W =
1.90,0.11,2.34,-0.21
2.15,1.15,-0.16,-0.37
0.23,1.88,0.01,-0.80
-1.54,-0.18,1.23,0.91
-1.25,2.33,-0.18,1.77
1.92,0.26,-0.06,1.31
1.62,0.96,0.89,-0.63
0.43,-0.22,1.32,1.99
0.20,0.33,0.10,1.71
0.83,-1.10,-1.51,0.35
-0.81,2.08,0.81,1.46
-0.99,-0.62,2.12,0.29
-1.59,-0.29,1.16,-1.43
0.92,-1.99,2.35,-1.54
0.22,2.31,-1.69,-1.19
-1.36,-1.25,1.57,-0.97
Rows and columns are counted from 1.
row 1 col 1: 1.90
row 4 col 2: -0.18
row 16 col 4: -0.97
row 7 col 4: -0.63
row 12 col 4: 0.29
row 13 col 2: -0.29
row 16 col 2: -1.25
row 6 col 2: 0.26
row 9 col 1: 0.20
row 7 col 1: 1.62
row 9 col 3: 0.10
row 14 col 2: -1.99
row 8 col 4: 1.99
row 1 col 2: 0.11
row 10 col 3: -1.51
row 12 col 1: -0.99
row 10 col 4: 0.35
row 3 col 3: 0.01
row 6 col 4: 1.31
row 13 col 3: 1.16
row 8 col 1: 0.43
row 7 col 2: 0.96
row 12 col 3: 2.12
row 16 col 1: -1.36
row 2 col 2: 1.15
row 12 col 2: -0.62
row 8 col 3: 1.32

m =
7912,6552,4967,6281,7630,7482,7371,6276,6384,6279,6219,6219,6185,7048,5784
7248,6598,2717,6254,8136,7599,8814,6319,6271,6333,6217,6059,6508,8619,5392
3078,6054,3032,6067,9473,6811,3696,6318,6211,6026,6139,6291,6315,6364,5920
9178,5630,5222,6343,7034,5607,7253,6211,6182,6353,6241,6154,6064,6114,5102
5133,6929,3366,6453,8243,6494,5278,6257,6379,6314,6309,6378,6387,6169,5772
3144,6467,6105,6149,6700,7405,6063,6362,6172,6089,6208,5991,6055,6822,7274
Rows and columns are counted from 1.
(1, 1) -> 7912
(4, 6) -> 5607
(6, 2) -> 6467
(3, 1) -> 3078
(1, 11) -> 6219
(1, 10) -> 6279
(1, 9) -> 6384
(1, 3) -> 4967
(1, 13) -> 6185
(4, 8) -> 6211
(3, 4) -> 6067
(2, 9) -> 6271
(6, 12) -> 5991
(6, 15) -> 7274
(2, 1) -> 7248
(4, 1) -> 9178
(6, 9) -> 6172
(4, 11) -> 6241
(3, 5) -> 9473
(3, 2) -> 6054
(3, 12) -> 6291
(4, 5) -> 7034
(2, 6) -> 7599
(6, 13) -> 6055
(6, 3) -> 6105
(4, 10) -> 6353
(3, 10) -> 6026
(5, 3) -> 3366
(2, 4) -> 6254
(3, 9) -> 6211
(4, 13) -> 6064
(4, 15) -> 5102

a =
2	6	6	2	3	6	5
5	9	6	4	3	3	6
2	6	6	2	3	6	5
6	5	4	5	1	7	7
2	5	6	2	2	6	6
5	9	6	4	3	3	6
6	4	4	5	1	7	7
5	9	6	4	3	3	6
6	8	6	5	2	3	6
2	5	6	2	3	6	6
5	9	6	4	3	3	6
5	9	6	4	3	3	6
2	5	6	2	3	6	6
2	5	6	2	3	6	6
Rows and columns are counted from 1.
row 1 col 1: 2
row 11 col 6: 3
row 7 col 2: 4
row 6 col 4: 4
row 4 col 7: 7
row 6 col 2: 9
row 14 col 3: 6
row 8 col 1: 5
row 2 col 2: 9
row 13 col 3: 6
row 11 col 7: 6
row 10 col 6: 6
row 3 col 7: 5
row 9 col 3: 6
row 2 col 7: 6
row 8 col 3: 6
row 3 col 3: 6
row 14 col 6: 6
row 10 col 5: 3
row 8 col 4: 4
row 14 col 1: 2
row 6 col 5: 3
row 10 col 2: 5
row 6 col 7: 6
row 6 col 6: 3
row 10 col 4: 2

B =
array([[-46, -28, -36, -48, -35, -19, -15, -13,  19, -27],
       [  6,   0,  35,  10,  14,   3,   0,  32,  16,  16],
       [-26,  -9,  24,  -1,  -3, -22, -14,  43,  34,   8],
       [-12,   1, -15,  11, -13,  21,   4, -11, -14,   3],
       [ 23,  19,   1,  33,  12,  21,  11, -11, -25,   8]])
Indices start at 1.
row 1 col 1: -46
row 2 col 4: 10
row 5 col 7: 11
row 2 col 1: 6
row 2 col 8: 32
row 3 col 9: 34
row 1 col 10: -27
row 3 col 2: -9
row 2 col 6: 3
row 5 col 6: 21
row 4 col 1: -12
row 1 col 9: 19
row 5 col 2: 19
row 1 col 3: -36
row 4 col 2: 1
row 5 col 8: -11
row 3 col 8: 43
row 3 col 1: -26
row 3 col 6: -22
row 3 col 4: -1
row 4 col 5: -13
row 4 col 7: 4
row 1 col 7: -15
row 1 col 2: -28
row 5 col 1: 23
row 3 col 3: 24
